Below are the code and all the weights of a small trained network. Each question names an input and a target symbol and asks about switching units off, where a switched-off unit gives its printed mean instead of its output.

import numpy as np


def w(rows, s, z=0):
    codes = np.array(rows[::2]) - 128.0
    scale = np.full(codes.shape[1], s)
    scale[-1] = z or s
    return codes * scale


def f(y):
    return np.maximum(y, 0)


def softmax(a):
    e = np.exp(a - a.max(-1, keepdims=True))
    return e / e.sum(-1, keepdims=True)


def log_softmax(a):
    a = a - a.max(-1, keepdims=True)
    return a - np.log(np.exp(a).sum(-1, keepdims=True))


def net(x, mask):
    ids = ['αβγδμπστψ'.index(c) for c in x.split()]
    T = len(ids)
    res = E[ids] + P[:T]
    u = 0
    for l in range(2):
        q, k, v = (res @ M[l].T for M in (Q, K, V))
        z = softmax(np.where(np.tri(T) > 0, q @ k.T / 3**0.5, -1e9)) @ v
        res = res + np.where(mask[u], z, O[l][:, -1]) @ O[l][:, :-1]
        u += 1
        y = f(res @ A[l][:, :-1].T + A[l][:, -1])
        res = res + np.where(mask[u : u + 16], y, B[l][:, -1]) @ B[l][:, :-1]
        u += 16
    return log_softmax(res[-1] @ U[:, :-1].T + U[:, -1])


Q, K, V, O, A, B = {}, {}, {}, {}, {}, {}
E = w([
[109,37,112,167,158],'α',
[111,110,124,142,128],'β',
[96,8,77,131,100],'γ',
[163,146,94,74,88],'δ',
[157,103,73,98,79],'μ',
[130,115,141,150,150],'π',
[139,129,132,149,132],'σ',
[118,86,115,126,137],'τ',
[119,137,128,114,140],'ψ',
],0.016)
P = w([
[180,229,126,221,161],'0',
[148,1,174,182,71],'1',
[83,218,30,217,96],'2',
[193,39,143,79,129],'3',
[55,185,19,117,133],'4',
[175,108,124,54,134],'5',
[107,177,86,66,158],'6',
[136,141,108,31,138],'7',
[107,147,115,6,159],'8',
[136,168,103,14,132],'9',
],0.0073)
Q[0] = w([
[228,63,254,141,114],'0.h1',
[21,170,186,244,147],'0.h1',
[91,199,139,121,98],'0.h1',
],0.0088)
K[0] = w([
[48,199,19,255,122],'0.h1',
[219,101,137,224,117],'0.h1',
[132,99,207,167,103],'0.h1',
],0.0078)
V[0] = w([
[136,107,77,94,24],'0.h1',
[134,99,92,155,106],'0.h1',
[149,245,91,116,144],'0.h1',
],0.011)
O[0] = w([
[2,113,232,68,57,255],'0.h1',
[118,75,217,141,101,167],'0.h1',
[41,251,54,215,70,140],'0.h1',
],0.0077,0.0084)
A[0] = w([
[172,130,79,66,139,107],'0.n1',
[157,188,171,81,215,6],'0.n2',
[115,192,132,114,103,81],'0.n3',
[255,175,209,156,146,90],'0.n4',
[242,186,204,71,180,29],'0.n5',
[79,106,67,74,90,161],'0.n6',
[47,151,191,117,194,90],'0.n7',
[200,120,210,73,116,84],'0.n8',
[146,215,110,70,174,2],'0.n9',
[136,185,164,131,140,3],'0.n10',
[91,110,172,229,190,165],'0.n11',
[163,159,177,115,139,12],'0.n12',
[75,37,108,83,164,96],'0.n13',
[128,96,74,175,48,184],'0.n14',
[137,157,71,213,194,97],'0.n15',
[155,200,92,109,151,75],'0.n16',
],0.0081,0.013)
B[0] = w([
[205,107,137,177,121,132],'0.n1',
[154,59,138,208,190,128],'0.n2',
[43,179,128,77,90,138],'0.n3',
[116,156,202,118,152,129],'0.n4',
[154,139,83,164,49,128],'0.n5',
[159,133,158,143,177,250],'0.n6',
[139,86,173,185,180,139],'0.n7',
[106,124,100,189,158,142],'0.n8',
[59,68,166,181,91,128],'0.n9',
[11,144,107,32,171,128],'0.n10',
[125,155,168,82,135,145],'0.n11',
[210,202,122,51,186,128],'0.n12',
[154,188,112,127,94,174],'0.n13',
[109,189,146,121,195,213],'0.n14',
[155,168,174,142,114,133],'0.n15',
[141,113,67,177,70,131],'0.n16',
],0.012)
Q[1] = w([
[197,114,115,110,207],'1.h1',
[149,105,197,119,255],'1.h1',
[102,32,77,175,23],'1.h1',
],0.0086)
K[1] = w([
[100,216,134,159,152],'1.h1',
[174,185,121,191,181],'1.h1',
[137,64,138,3,131],'1.h1',
],0.011)
V[1] = w([
[71,119,98,92,118],'1.h1',
[142,69,149,58,175],'1.h1',
[99,152,2,154,100],'1.h1',
],0.0098)
O[1] = w([
[111,121,229,106,32,115],'1.h1',
[188,131,215,120,209,5],'1.h1',
[57,115,159,222,2,158],'1.h1',
],0.0063,0.016)
A[1] = w([
[249,74,96,180,98,91],'1.n1',
[188,183,147,185,151,44],'1.n2',
[153,147,218,81,149,25],'1.n3',
[112,90,137,230,1,31],'1.n4',
[185,137,219,88,136,65],'1.n5',
[102,113,54,114,185,10],'1.n6',
[61,135,170,166,165,115],'1.n7',
[144,202,14,135,120,36],'1.n8',
[157,140,170,123,66,30],'1.n9',
[200,76,138,151,41,2],'1.n10',
[144,179,124,211,145,119],'1.n11',
[89,105,50,175,66,44],'1.n12',
[198,140,166,41,130,81],'1.n13',
[105,105,55,175,74,42],'1.n14',
[97,161,163,66,211,88],'1.n15',
[206,154,135,129,152,33],'1.n16',
],0.0085,0.0066)
B[1] = w([
[73,144,87,107,191,130],'1.n1',
[104,93,44,88,128,134],'1.n2',
[35,85,70,135,83,152],'1.n3',
[98,136,84,98,211,250],'1.n4',
[77,75,93,135,148,152],'1.n5',
[89,205,66,160,104,142],'1.n6',
[156,102,159,175,101,165],'1.n7',
[122,56,148,155,98,161],'1.n8',
[120,98,158,70,77,143],'1.n9',
[5,71,79,136,228,132],'1.n10',
[148,109,126,95,87,143],'1.n11',
[161,151,178,129,196,205],'1.n12',
[111,25,116,137,94,162],'1.n13',
[153,121,157,137,195,184],'1.n14',
[123,177,171,137,159,189],'1.n15',
[113,167,97,188,183,142],'1.n16',
],0.011,0.015)
U = w([
[158,113,101,101,163,8],'α',
[157,131,122,66,109,128],'β',
[137,41,134,84,103,104],'γ',
[73,182,177,147,133,53],'δ',
[101,120,173,106,28,187],'μ',
[168,159,72,132,127,71],'π',
[111,108,83,174,67,86],'σ',
[227,125,158,70,168,188],'τ',
[179,97,151,255,132,228],'ψ',
],0.0074,0.011)

Each question gives the input, a string of symbols that net reads in full, and the target symbol t.
The units are the heads (3 rows each of Q, K, V and O) and the neurons (one row each of A and B). Each row of codes is followed by its name. A weight is (code - 128) times the scale printed after its matrix; where a second scale follows, it is the last column's (O, A, B and U).
mask holds one flag per unit, layer by layer, with each layer's heads first. A switched-off unit (its flag False) gives its mean, the last column of its rows in O or B, instead of its output. The means were averaged over made-up inputs and are rounded, as every weight is.
A unit's drop is (log p(t) with every unit on - log p(t) with that unit switched off) / (log p(t) with every unit on - log p(t) with every unit switched off).
The circuit of an input: a set's keep is (log p(t) with only the set's units on - log p(t) with every unit switched off) / (log p(t) with every unit on - log p(t) with every unit switched off). Starting from the 12 units with the biggest drops (on a tie, the unit counted first), units are removed one at a time, each time the one whose removal leaves the highest keep (on an exact tie, the one counted first), for as long as the keep stays at least 0.8.
circuit, biggest first: the units of the circuit, biggest drop first
k most important neurons: the k neurons with the biggest drops, biggest first
k most important neurons of layer l: the k neurons of layer l with the biggest drops, biggest first
input μ δ μ α α δ β γ β, target μ: circuit, biggest first	(1.n4)
input π ψ γ ψ β, target π: circuit, biggest first	(0.h1; 1.h1; 1.n6; 0.n15)
input δ γ δ π μ μ μ δ σ μ, target δ: 3 most important neurons of layer 1	(1.n4; 1.n12; 1.n13)
input μ σ δ δ τ γ μ α, target μ: circuit, biggest first	(1.n4; 1.n12)
input δ δ δ π, target δ: 4 most important neurons	(1.n4; 0.n11; 0.n16; 0.n6)
input μ δ δ γ μ, target μ: circuit, biggest first	(0.h1; 1.n4)
input γ γ π γ δ α δ ψ γ τ, target γ: circuit, biggest first	(1.h1; 1.n13; 1.n3; 0.h1)
input γ γ σ μ μ, target γ: circuit, biggest first	(0.h1; 1.h1; 1.n13; 1.n3)
input μ δ δ ψ, target μ: 4 most important neurons of layer 1	(1.n4; 1.n12; 1.n14; 1.n16)
input τ τ β β δ, target τ: 2 most important neurons	(0.n6; 1.n3)
input γ δ γ μ, target γ: circuit, biggest first	(1.h1; 0.h1; 1.n13; 1.n3)
input γ δ μ β τ, target γ: circuit, biggest first	(0.h1; 1.h1; 1.n13; 1.n3)
input ψ δ δ μ δ α γ π δ τ, target ψ: 2 most important neurons	(0.n16; 0.n15)
input ψ σ δ μ, target ψ: most important neuron of layer 0	(0.n14)
input δ δ μ τ, target δ: 2 most important neurons	(1.n4; 0.n16)
input μ δ γ, target μ: 2 most important neurons of layer 1	(1.n4; 1.n12)
input μ π γ μ δ δ μ α μ δ, target μ: circuit, biggest first	(1.n4; 1.n12)
input μ γ α π δ δ γ τ, target μ: 4 most important neurons	(1.n4; 1.n12; 1.n14; 0.n6)
input μ γ τ β α, target μ: 2 most important neurons of layer 0	(0.n11; 0.n6)
input γ δ ψ σ γ β, target γ: most important neuron	(1.n13)
input ψ γ δ π γ π μ, target ψ: 2 most important neurons	(0.n15; 0.n16)
input μ δ γ δ μ μ, target μ: circuit, biggest first	(1.n4; 0.h1)
input μ τ σ, target μ: circuit, biggest first	(1.n4; 1.n12; 0.n11)
input μ δ δ μ β δ μ μ τ, target μ: circuit, biggest first	(1.n4; 1.n12)
input μ δ μ β μ γ γ δ, target μ: 3 most important neurons	(1.n4; 1.n12; 1.n14)
input δ δ μ δ δ δ γ, target δ: 3 most important neurons	(0.n6; 0.n14; 1.n4)
